Where the symbols take the elements:
Z42 ε Z884
Z42 θ Z480
Z42 χ Z595
Z42 ζ Z103
Z42 β Z657
Z955 ε Z42
Z955 θ Z93
Z955 χ Z179
Z955 ζ Z480
Z955 β Z653
Z294 ε Z998
Z294 θ Z252
Z294 χ Z491
Z294 ζ Z868
Z294 β Z884
Z998 ε Z941
Z998 θ Z868
Z998 χ Z702
Z998 ζ Z775
Z998 β Z700
Z473 ε Z116
Z473 θ Z356
Z473 χ Z546
Z473 ζ Z882
Z473 β Z983
Z84 ε Z261
Z84 θ Z943
Z84 χ Z103
Z84 ζ Z827
Z84 β Z179
Z559 ε Z880
Z559 θ Z797
Z559 χ Z675
Z559 ζ Z482
Z559 β Z683
Z31 ε Z166
Z31 θ Z487
Z31 χ Z611
Z31 ζ Z629
Z31 β Z54
Z941 ε Z213
Z941 θ Z775
Z941 χ Z683
Z941 ζ Z187
Z941 β Z197
Z827 ε Z96
Z827 θ Z595
Z827 χ Z84
Z827 ζ Z358
Z827 β Z955
Z975 ε Z430
Z975 θ Z935
Z975 χ Z796
Z975 ζ Z52
Z975 β Z880
Z187 ε Z675
Z187 θ Z125
Z187 χ Z941
Z187 ζ Z183
Z187 β Z519
Z54 ε Z794
Z54 θ Z620
Z54 χ Z107
Z54 ζ Z345
Z54 β Z848
Z272 ε Z93
Z272 θ Z940
Z272 χ Z882
Z272 ζ Z653
Z272 β Z432
Z72 ε Z784
Z72 θ Z675
Z72 χ Z565
Z72 ζ Z745
Z72 β Z183
Z252 ε Z868
Z252 θ Z884
Z252 χ Z96
Z252 ζ Z700
Z252 β Z103
Z943 ε Z827
Z943 θ Z179
Z943 χ Z818
Z943 ζ Z595
Z943 β Z626
Z430 ε Z610
Z430 θ Z52
Z430 χ Z848
Z430 ζ Z836
Z430 β Z160
Z457 ε Z701
Z457 θ Z430
Z457 χ Z620
Z457 ζ Z610
Z457 β Z52
Z675 ε Z745
Z675 θ Z183
Z675 χ Z213
Z675 ζ Z559
Z675 β Z773
Z261 ε Z491
Z261 θ Z827
Z261 χ Z118
Z261 ζ Z96
Z261 β Z595
Z818 ε Z84
Z818 θ Z655
Z818 χ Z480
Z818 ζ Z943
Z818 β Z116
Z868 ε Z775
Z868 θ Z700
Z868 χ Z294
Z868 ζ Z197
Z868 β Z118
Z655 ε Z943
Z655 θ Z116
Z655 χ Z657
Z655 ζ Z179
Z655 β Z882
Z796 ε Z848
Z796 θ Z784
Z796 χ Z832
Z796 ζ Z975
Z796 β Z745
Z118 ε Z46
Z118 θ Z84
Z118 χ Z884
Z118 ζ Z261
Z118 β Z943
Z213 ε Z72
Z213 θ Z187
Z213 χ Z463
Z213 ζ Z675
Z213 β Z125
Z93 ε Z480
Z93 θ Z653
Z93 χ Z626
Z93 ζ Z657
Z93 β Z546
Z491 ε Z702
Z491 θ Z96
Z491 χ Z46
Z491 ζ Z294
Z491 β Z358
Z96 ε Z294
Z96 θ Z358
Z96 χ Z261
Z96 ζ Z252
Z96 β Z42
Z197 ε Z125
Z197 θ Z46
Z197 χ Z868
Z197 ζ Z519
Z197 β Z261
Z285 ε Z272
Z285 θ Z186
Z285 χ Z356
Z285 ζ Z940
Z285 β Z362
Z983 ε Z285
Z983 θ Z976
Z983 χ Z166
Z983 ζ Z186
Z983 β Z766
Z745 ε Z935
Z745 θ Z559
Z745 χ Z72
Z745 ζ Z880
Z745 β Z797
Z487 ε Z629
Z487 θ Z54
Z487 χ Z548
Z487 ζ Z794
Z487 β Z620
Z546 ε Z977
Z546 θ Z781
Z546 χ Z940
Z546 ζ Z473
Z546 β Z166
Z836 ε Z107
Z836 θ Z462
Z836 χ Z430
Z836 ζ Z875
Z836 β Z832
Z775 ε Z187
Z775 θ Z197
Z775 χ Z998
Z775 ζ Z125
Z775 β Z46
Z103 ε Z118
Z103 θ Z818
Z103 χ Z42
Z103 ζ Z84
Z103 β Z655
Z620 ε Z345
Z620 θ Z848
Z620 χ Z875
Z620 ζ Z457
Z620 β Z975
Z976 ε Z186
Z976 θ Z766
Z976 χ Z629
Z976 ζ Z362
Z976 β Z701
Z183 ε Z559
Z183 θ Z773
Z183 χ Z187
Z183 ζ Z797
Z183 β Z702
Z875 ε Z54
Z875 θ Z748
Z875 χ Z836
Z875 ζ Z620
Z875 β Z796
Z107 ε Z487
Z107 θ Z875
Z107 χ Z610
Z107 ζ Z54
Z107 β Z748
Z784 ε Z975
Z784 θ Z745
Z784 χ Z714
Z784 ζ Z935
Z784 β Z559
Z52 ε Z836
Z52 θ Z160
Z52 χ Z975
Z52 ζ Z462
Z52 β Z721
Z166 ε Z356
Z166 θ Z629
Z166 χ Z755
Z166 ζ Z983
Z166 β Z794
Z794 ε Z976
Z794 θ Z345
Z794 χ Z487
Z794 ζ Z766
Z794 β Z457
Z766 ε Z362
Z766 θ Z701
Z766 χ Z794
Z766 ζ Z611
Z766 β Z610
Z432 ε Z546
Z432 θ Z755
Z432 χ Z186
Z432 ζ Z781
Z432 β Z31
Z977 ε Z655
Z977 θ Z473
Z977 χ Z653
Z977 ζ Z116
Z977 β Z356
Z595 ε Z358
Z595 θ Z955
Z595 χ Z943
Z595 ζ Z42
Z595 β Z93
Z781 ε Z473
Z781 θ Z166
Z781 χ Z432
Z781 ζ Z356
Z781 β Z629
Z480 ε Z103
Z480 θ Z657
Z480 χ Z955
Z480 ζ Z818
Z480 β Z977
Z848 ε Z457
Z848 θ Z975
Z848 χ Z748
Z848 ζ Z430
Z848 β Z935
Z629 ε Z983
Z629 θ Z794
Z629 χ Z31
Z629 ζ Z976
Z629 β Z345
Z701 ε Z611
Z701 θ Z610
Z701 χ Z345
Z701 ζ Z548
Z701 β Z836
Z721 ε Z832
Z721 θ Z565
Z721 χ Z880
Z721 ζ Z714
Z721 β Z213
Z940 ε Z653
Z940 θ Z432
Z940 χ Z285
Z940 ζ Z546
Z940 β Z755
Z657 ε Z818
Z657 θ Z977
Z657 χ Z93
Z657 ζ Z655
Z657 β Z473
Z186 ε Z940
Z186 θ Z362
Z186 χ Z983
Z186 ζ Z432
Z186 β Z611
Z362 ε Z432
Z362 θ Z611
Z362 χ Z976
Z362 ζ Z755
Z362 β Z548
Z565 ε Z714
Z565 θ Z213
Z565 χ Z482
Z565 ζ Z72
Z565 β Z187
Z610 ε Z548
Z610 θ Z836
Z610 χ Z457
Z610 ζ Z107
Z610 β Z462
Z884 ε Z700
Z884 θ Z103
Z884 χ Z358
Z884 ζ Z118
Z884 β Z818
Z482 ε Z721
Z482 θ Z463
Z482 χ Z559
Z482 ζ Z565
Z482 β Z941
Z880 ε Z160
Z880 θ Z482
Z880 χ Z745
Z880 ζ Z721
Z880 β Z463
Z773 ε Z797
Z773 θ Z702
Z773 χ Z125
Z773 ζ Z683
Z773 β Z294
Z653 ε Z657
Z653 θ Z546
Z653 χ Z272
Z653 ζ Z977
Z653 β Z781
Z358 ε Z252
Z358 θ Z42
Z358 χ Z827
Z358 ζ Z884
Z358 β Z480
Z46 ε Z519
Z46 θ Z261
Z46 χ Z700
Z46 ζ Z491
Z46 β Z827
Z935 ε Z52
Z935 θ Z880
Z935 χ Z784
Z935 ζ Z160
Z935 β Z482
Z462 ε Z875
Z462 θ Z832
Z462 χ Z52
Z462 ζ Z748
Z462 β Z714
Z748 ε Z620
Z748 θ Z796
Z748 χ Z462
Z748 ζ Z848
Z748 β Z784
Z611 ε Z755
Z611 θ Z548
Z611 χ Z766
Z611 ζ Z31
Z611 β Z107
Z702 ε Z683
Z702 θ Z294
Z702 χ Z519
Z702 ζ Z998
Z702 β Z252
Z179 ε Z595
Z179 θ Z626
Z179 χ Z655
Z179 ζ Z955
Z179 β Z272
Z345 ε Z766
Z345 θ Z457
Z345 χ Z54
Z345 ζ Z701
Z345 β Z430
Z116 ε Z179
Z116 θ Z882
Z116 χ Z977
Z116 ζ Z626
Z116 β Z285
Z519 ε Z773
Z519 θ Z491
Z519 χ Z197
Z519 ζ Z702
Z519 β Z96
Z700 ε Z197
Z700 θ Z118
Z700 χ Z252
Z700 ζ Z46
Z700 β Z84
Z125 ε Z183
Z125 θ Z519
Z125 χ Z775
Z125 ζ Z773
Z125 β Z491
Z683 ε Z463
Z683 θ Z998
Z683 χ Z773
Z683 ζ Z941
Z683 β Z868
Z356 ε Z882
Z356 θ Z983
Z356 χ Z781
Z356 ζ Z285
Z356 β Z976
Z832 ε Z748
Z832 θ Z714
Z832 χ Z160
Z832 ζ Z796
Z832 β Z72
Z882 ε Z626
Z882 θ Z285
Z882 χ Z473
Z882 ζ Z272
Z882 β Z186
Z160 ε Z462
Z160 θ Z721
Z160 χ Z935
Z160 ζ Z832
Z160 β Z565
Z548 ε Z31
Z548 θ Z107
Z548 χ Z701
Z548 ζ Z487
Z548 β Z875
Z714 ε Z796
Z714 θ Z72
Z714 χ Z721
Z714 ζ Z784
Z714 β Z675
Z797 ε Z482
Z797 θ Z683
Z797 χ Z183
Z797 ζ Z463
Z797 β Z998
Z626 ε Z955
Z626 θ Z272
Z626 χ Z116
Z626 ζ Z93
Z626 β Z940
Z463 ε Z565
Z463 θ Z941
Z463 χ Z797
Z463 ζ Z213
Z463 β Z775
Z755 ε Z781
Z755 θ Z31
Z755 χ Z362
Z755 ζ Z166
Z755 β Z487

The rows follow the links: the fewer symbols apart two elements are, the more alike their rows tend to be.

Some elements and rows for them; each showing differs a little:
Z482 [ 220,  572,  186,   12, -384, -631,  604,  531, -616,  331,   39,  134,  173, -164,  487,  271,  391,  344, -122, -129,  235,  229, -448, -678, -209, -108,  -37,  763,  201, -494,  726,  283, -159, -249,  -39, -283, -108,  433,  406,  254,    2,  -29,  315, -496, -275,  389, -526, -175, -752]
Z183 [-496,  678,  284,  112, -171, -177,  143,  363, -576,  313, -165,  367,  196,  -64,  524,  153,  615, -470,  453,  391,  487,  432, -313, -787,  -13,  -32,  149,  303, -175,  113,  457,  509,  -24, -204, -246,   -5,  -63,  104,  425,  140,  198,   71,  989, -460,  463,  378, -587,  -28, -383]
Z103 [-585,  151, -531, -219, -293, -142,   79, -591,  657,    4,  109,  310,  -82, -345, -113, -154,  120, -283, -249, -452, -775,  -79,  -54,  203,  392,  243,  148, -598, -406, -239, -536,  128, -664,   79,  766,  556, -106,  254,  523,  410, -366,  252,   67, -116, -105,   50,  541, -860,  208]
Z976 [ 733, -683,  -94, -108,  290,  176, -107,  -69,  164, -191,  326, -481, -257,   68, -451, -153, -656,  621, -321, -325, -139, -481,  443,  620, -126,  -54, -331,   48,  369,    7, -262, -566,  207,  208,  138, -261,   70, -257, -678, -384,   94,  -86, -963,  481, -427, -424,  390,  293,  237]
Z96 [-1115,   365,  -100,   -25,   -76,   105,  -189,  -348,   152,   247,   -62,   519,   -87,  -293,   125,  -198,   462,  -896,   409,   168,   -77,   118,    55,  -236,   355,   221,   150,  -527,  -528,   292,  -414,   416,  -342,    47,   339,   486,   -11,   -34,   530,   283,    34,   261,   798,  -266,   644,   141,   -26,  -478,   340]
Z721 [ 131,  386,  526,   30,   21, -359,  438,  747, -979,  557,  326,  134, -219, -265,  404,   72,  165,  244,  175,   10,  623,  -59,    4, -674, -306,  -14, -506, 1038,  308,  -11,  484,  210,  169,   37,  -61, -540,  -47,  -54, -148, -192,  551,  -36,  401, -276,   17,  -45, -720,  100, -425]
Z430 [ 945, -124,  318,   35,   23, -244,  413,  582, -577,   37,  213, -365,  -10,  106,   45,  136, -292,  913, -291, -243,  271, -114,  -63, -126, -430, -152, -330,  861,  610, -289,  539, -216,  269,  -62, -199, -644,    9,   46, -430, -220,  117, -264, -565,   53, -582, -129, -271,  338, -488]
Z836 [ 917, -183,  327,   -3,  136, -264,  334,  614, -627,  122,  320, -360, -140,   37,  -16,   94, -372,  855, -238, -256,  308, -259,   63,  -42, -360, -147, -423,  912,  627, -162,  443, -238,  340,   29, -129, -638,  -18,  -39, -517, -310,  317, -242, -492,   64, -487, -162, -287,  374, -356]
Z629 [  855,  -650,   -63,  -128,   213,   116,   -67,   -89,   181,  -253,   260,  -471,  -189,   135,  -451,   -60,  -656,   799,  -427,  -331,  -237,  -441,   270,   591,  -201,   -65,  -317,    61,   431,  -124,  -118,  -566,   192,   153,    44,  -302,    23,  -191,  -641,  -294,   -10,  -160, -1067,   498,  -572,  -415,   393,   340,   163]
Z197 [-598,  627, -268, -123, -553, -456,  356,  -89,   22,  180,  -59,  436,  221, -329,  340,   90,  552, -279,  -83, -220, -330,  354, -466, -430,  215,  114,  271,  -34, -309, -391,  156,  421, -528, -155,  399,  276, -150,  494,  805,  579, -292,  169,  661, -549,  -30,  380,  -22, -748, -327]
Z653 [ -59, -448, -470, -240,   96,  242, -171, -640,  745, -148,  212,  -39, -305, -188, -519, -256, -414,   88, -366, -500, -663, -485,  342,  725,  248,  201, -142, -621, -165,  -40, -730, -276, -286,  222,  570,  271,   69, -107, -135,  -19, -161,  106, -596,  311, -271, -352,  773, -373,  526]
Z52 [ 843,   48,  315,  161,  -97, -244,  293,  644, -508, -181, -206, -309,  359,  404,  203,  367,  -20,  623,  -96,  176,  505,  328, -364, -323, -426, -328,  135,  645,  469, -211,  879,  -62,  433, -273, -665, -487,  -21,  179, -170, -100,  -52, -309, -150,  -39, -289,  219, -446,  588, -599]
Z118 [-1126,   329,  -214,  -135,   -81,    68,   -87,  -438,   165,   426,   154,   559,  -270,  -455,    52,  -250,   327,  -772,   239,   -37,  -266,   -80,   185,   -90,   363,   310,   -77,  -423,  -468,   231,  -571,   276,  -488,   164,   689,   468,    15,   -43,   417,   210,   122,   369,   676,  -238,   457,   -24,   119,  -668,   406]
Z875 [ 851, -275,  416,   59,  231, -117,  276,  578, -562,  133,  297, -311, -221,   -7,  -13,   24, -420,  773, -129, -183,  349, -306,  186,  -16, -420, -155, -503,  810,  590,  -64,  326, -326,  344,  117, -117, -659,   68, -161, -582, -429,  415, -229, -509,  138, -402, -283, -336,  433, -287]
Z345 [ 815, -447,  340,  267,  420,  332, -331,  334, -188, -281, -207, -480,  170,  509, -119,   82, -403,  314,  135,  422,  493,    8,  170,  210, -259, -264,  -14,  177,  400,  282,  277, -445,  653,   -5, -741, -435,   87, -359, -700, -461,  132, -299, -444,  459,  -17, -150, -163,  967,   48]
Z611 [1022, -608,  -74,  -20,  145,   43,  -17,    0,  244, -411,   23, -547,   26,  349, -387,   77, -575,  834, -420, -225, -162, -258,   48,  583, -206, -170,  -75,   59,  399, -231,  106, -517,  265,   13, -230, -299,    9,  -48, -523, -222, -196, -261, -978,  422, -613, -229,  361,  412,  -64]
Z818 [-521,  -56, -545,  -57, -153,  172, -358, -750,  899, -395, -319,  184,  196,   79, -205,  -60,  180, -523, -121,   19, -613,  214, -142,  319,  417,   83,  525, -994, -518,  -20, -444,   86, -388,  -98,  188,  684,  -15,  176,  474,  388, -514,  183,   66,   49,  138,  143,  625, -408,  360]
Z882 [ 235, -497, -522, -184,   76,  223, -206, -612,  865, -435,    9, -240,  -26,   75, -464, -133, -380,  224, -497, -390, -700, -263,  112,  721,  184,  100,   72, -682,  -96, -114, -553, -380, -239,  109,  361,  312,   -1,  -12, -124,   98, -356,   49, -727,  372, -406, -227,  850, -188,  377]
Z294 [-711,  630, -247,  -43, -487, -277,   96, -207,  195,   21, -270,  460,  302, -162,  339,  146,  582, -534,   57,    9, -270,  405, -439, -418,  273,   47,  451, -286, -409, -230,  132,  512, -461, -243,  162,  423, -113,  400,  829,  542, -380,  155,  701, -472,  155,  470,   10, -608, -195]
Z432 [ 277, -715,  -46,  137,  452,  635, -603, -374,  533, -462, -195, -362,  -12,  415, -431, -164, -479,  -86,   50,  262,  -36, -192,  364,  717,   73,   -5,  140, -595,  -19,  411, -425, -479,  380,  140, -354,  122,   83, -412, -581, -327,  -53, -100, -563,  554,  135, -275,  425,  527,  614]
Z745 [ 142,  444,  365,   24, -191, -529,  561,  663, -915,  537,  338,  108, -132, -309,  408,  105,  167,  408,   -5, -209,  415,  -18,  -99, -598, -275,  -40, -429, 1012,  298, -231,  546,  226,    9,   -8,  151, -521,  -27,  144,   93,  -24,  374,    8,  287, -434, -224,   72, -670, -127, -573]

Each walk starts at a row. The symbols on each line, taken left to right, move it on to the next element.
Each answer is a row, close to the row of the element it stands for.
new walk
[ 321, -616, -255,  104,  324,  543, -600, -472,  777, -585, -334, -336,  153,  455, -413, -100, -440,  -63,  -78,  199, -228,   13,  174,  696,   90,  -77,  359, -726,  -54,  265, -358, -423,  256,   47, -329,  187,  117, -188, -372, -152, -336,  -78, -609,  570,   21, -102,  611,  497,  461]
ζ β χ ζ -> [ 606, -736,    2,  -33,  369,  279, -226, -106,  212, -116,  314, -419, -334,   35, -492, -199, -691,  543, -230, -240, -124, -536,  476,  641,  -95,  -20, -422,   24,  332,  156, -385, -531,  219,  259,  155, -238,  117, -334, -728, -395,  187,  -92, -903,  524, -282, -548,  379,  337,  319]
χ ζ β -> [ 936, -501,  182,  217,  275,  298, -276,  185,   45, -511, -285, -571,  290,  614, -221,  193, -406,  447,  -70,  354,  261,  127,  -31,  387, -328, -312,  191,   29,  380,   61,  294, -458,  535,  -63, -804, -300,   49, -125, -561, -325,  -99, -324, -727,  438, -190,  -46,   49,  843,  -46]
new walk
[ 358, -608, -493,  -45,   64,  264, -338, -600,  883, -640, -185, -354,  178,  287, -467,  -32, -353,  177, -358, -219, -540, -101,   13,  770,  170,  -26,  332, -782,  -83, -105, -365, -406,  -45,   32,   31,  274,   28,   -6, -151,   69, -447,  -37, -770,  390, -317, -117,  790,    5,  354]
β β β -> [ 666, -296,  419,   60,  354,   84,   17,  499, -599,  119,  224, -400, -254,  103,  -61,  -45, -459,  555,   62,   51,  532, -337,  361,   41, -353, -156, -453,  695,  531,  161,  227, -309,  526,   80, -299, -605,  109, -332, -729, -530,  483, -182, -416,  265, -159, -268, -328,  611,  -50]
ζ β ζ χ -> [ 954,   55,  283,  135,  -61, -288,  334,  628, -501, -147, -117, -328,  319,  356,  213,  365, -100,  695, -185,   66,  413,  258, -319, -272, -398, -286,   29,  689,  451, -314,  809, -159,  402, -261, -589, -506,  -28,  185, -145,  -87,  -99, -321, -296,  -35, -454,  158, -363,  522, -648]
new walk
[-703,  161, -536, -274, -274,  -94,   78, -581,  554,  177,  189,  375, -179, -435, -129, -194,  143, -321, -172, -522, -684, -155,   39,   72,  419,  212,  -23, -534, -372, -141, -587,  206, -680,  134,  895,  507,  -46,  203,  543,  382, -198,  324,  162, -239,  -23,  -27,  473, -897,  250]
ζ ε χ ε -> [-762,  560, -221,   -3, -345, -194,  -16, -267,  227,   62, -310,  502,  321,  -50,  332,   99,  609, -657,  139,  131, -210,  399, -410, -401,  242,   40,  479, -445, -485, -116,   11,  504, -398, -220,   79,  521,  -76,  322,  835,  532, -306,  176,  767, -423,  404,  492,   -8, -489,  -79]
β χ ζ -> [-961,  237, -346, -200, -164,  -66,   45, -452,  322,  330,  297,  456, -333, -572,  -13, -272,  199, -517,    9, -356, -523, -247,  171,   49,  440,  320, -147, -408, -452,   41, -644,  323, -574,  185,  879,  488,  -18,   60,  422,  283,   46,  363,  401, -234,  215,  -88,  303, -796,  396]
new walk
[ 342, -719,   14,   35,  517,  577, -513, -270,  306, -259,   66, -422, -227,  228, -484, -229, -517,   35,   54,  132,   17, -343,  542,  653,   -4,   28, -155, -371,  120,  450, -485, -532,  350,  219, -100,  -56,   99, -548, -681, -441,  136,  -66, -604,  623,   82, -421,  357,  483,  603]
β θ θ -> [ 676, -345,  426,  143,  413,  245,  -88,  499, -512,   38,  144, -429, -208,  205,  -99,   -3, -435,  435,  136,  213,  574, -280,  362,   78, -387, -153, -414,  552,  456,  291,  191, -384,  611,   98, -404, -609,   75, -455, -750, -539,  459, -181, -363,  313,   -4, -327, -336,  749,   -8]
β ζ ζ θ -> [ 786,  128,  400,  183,   -8, -204,  170,  625, -564, -143, -246, -283,  350,  415,  295,  361,   75,  442,   46,  305,  539,  356, -343, -408, -420, -302,  138,  593,  422, -107,  829,    2,  480, -246, -763, -486,   11,  128, -207,  -92,  -15, -311,  -42,  -58, -159,  216, -514,  655, -575]
new walk
[-573,   92, -609, -198, -327,  -87,  -17, -658,  755, -116,  -22,  238,   28, -284, -139,  -67,  135, -258, -280, -393, -771,    3, -167,  250,  385,  210,  256, -706, -424, -253, -462,  130, -629,   -3,  531,  613,  -50,  318,  512,  446, -402,  214,   47, -118,  -78,  137,  601, -735,  223]
θ ε θ ζ -> [-529,   36, -575, -122, -245,  114, -223, -737,  860, -310, -256,  158,  156,   -2, -154,  -38,  143, -416, -199, -106, -658,  176, -223,  287,  409,  114,  449, -933, -442,  -88, -415,  119, -466,  -58,  288,  637,   -4,  237,  497,  481, -550,  163,   25,  -39,   58,  222,  591, -547,  301]
θ ζ ζ -> [ -565,   -69,  -493,   -33,   -74,   360,  -419,  -738,   882,  -419,  -353,   181,   214,    95,  -213,   -55,   131,  -635,    46,    93,  -504,   162,   -52,   409,   410,    96,   521, -1033,  -528,   105,  -489,    60,  -263,   -51,    96,   663,    -5,    52,   350,   264,  -446,   106,    54,   124,   265,   134,   552,  -305,   481]
new walk
[ 168,  293,  591,  168,  133, -129,  243,  763, -953,  357,   91,  -33,  -99,  -22,  390,   61,  106,  116,  359,  264,  739,  -10,   19, -561, -258, -101, -296,  893,  323,  191,  539,  156,  346,  -88, -356, -504,   20, -144, -247, -273,  520, -116,  394, -186,  210,   16, -786,  406, -397]
β θ β β -> [-1022,   505,  -154,   -16,  -188,    32,  -121,  -260,   257,    86,  -257,   449,   202,  -110,   248,   -57,   545,  -885,   329,   269,   -96,   356,  -189,  -336,   327,   150,   394,  -535,  -555,   119,  -144,   443,  -303,   -95,    78,   541,   -51,   164,   636,   353,  -138,   256,   893,  -324,   548,   334,   -66,  -397,   143]
β β χ -> [-665, -243, -363,  -16,  199,  573, -555, -662,  763, -231, -129,  145, -101,   17, -297, -255,   -4, -716,  164,  193, -316, -103,  322,  472,  341,  171,  195, -959, -479,  439, -775,  -39, -110,  126,  122,  582,   39, -251,   25,   15, -116,  190,   70,  264,  497, -155,  484, -135,  673]
new walk
[ -609,  -240,  -352,   -41,   168,   533,  -563,  -706,   767,  -284,  -274,   135,    24,   119,  -280,  -267,    44,  -746,   194,   259,  -375,    40,   136,   454,   414,   141,   375, -1015,  -500,   369,  -623,   -56,  -132,    52,    71,   654,    39,  -183,   152,   124,  -218,   188,   101,   212,   446,   -10,   528,  -110,   631]
β θ ζ ε -> [-236, -479, -419, -215,  116,  275, -226, -627,  677,  -35,  253,  -37, -358, -229, -443, -267, -393,  -46, -221, -408, -626, -508,  412,  618,  254,  179, -243, -615, -201,   88, -836, -248, -296,  249,  605,  319,   53, -186, -176,  -29,  -65,  195, -558,  274,  -49, -432,  732, -341,  629]
θ ε β ζ -> [ 348, -595, -377,   10,  130,  363, -408, -558,  870, -683, -331, -337,  212,  404, -480,   -7, -368,  134, -278,  -15, -507,  -28,   43,  742,  112,  -70,  378, -775,  -51,  -11, -352, -399,   66,    1, -188,  298,   36,  -48, -171,   41, -502, -117, -705,  472, -205, -105,  731,  204,  327]
new walk
[1018,  -86,  259,   65,  -37, -349,  386,  615, -558,  -12,  143, -385,   79,  163,  107,  227, -200,  889, -283, -125,  305,  -29, -214, -119, -423, -223, -191,  813,  552, -312,  672, -205,  348,  -95, -319, -593,  -28,  152, -329, -170,   83, -290, -502,   35, -600,  -28, -313,  354, -570]
ε ζ χ ε -> [ 854, -490,  269,  241,  391,  335, -312,  265,  -67, -478, -284, -527,  209,  615, -185,  154, -391,  409,   22,  393,  424,   93,   54,  298, -302, -292,  101,  123,  328,  157,  326, -377,  690,  -68, -815, -365,   39, -246, -644, -395,    3, -354, -556,  475,  -73, -120,  -59,  927,   -3]
ε β -> [ 659, -439,  422,  191,  499,  272, -189,  427, -413,  -75,   17, -407,  -98,  282, -100,   17, -392,  376,  182,  319,  575, -210,  289,  111, -310, -166, -285,  491,  456,  326,  230, -331,  645,   61, -581, -491,   69, -444, -755, -601,  349, -238, -389,  388,   -2, -279, -303,  850,   25]
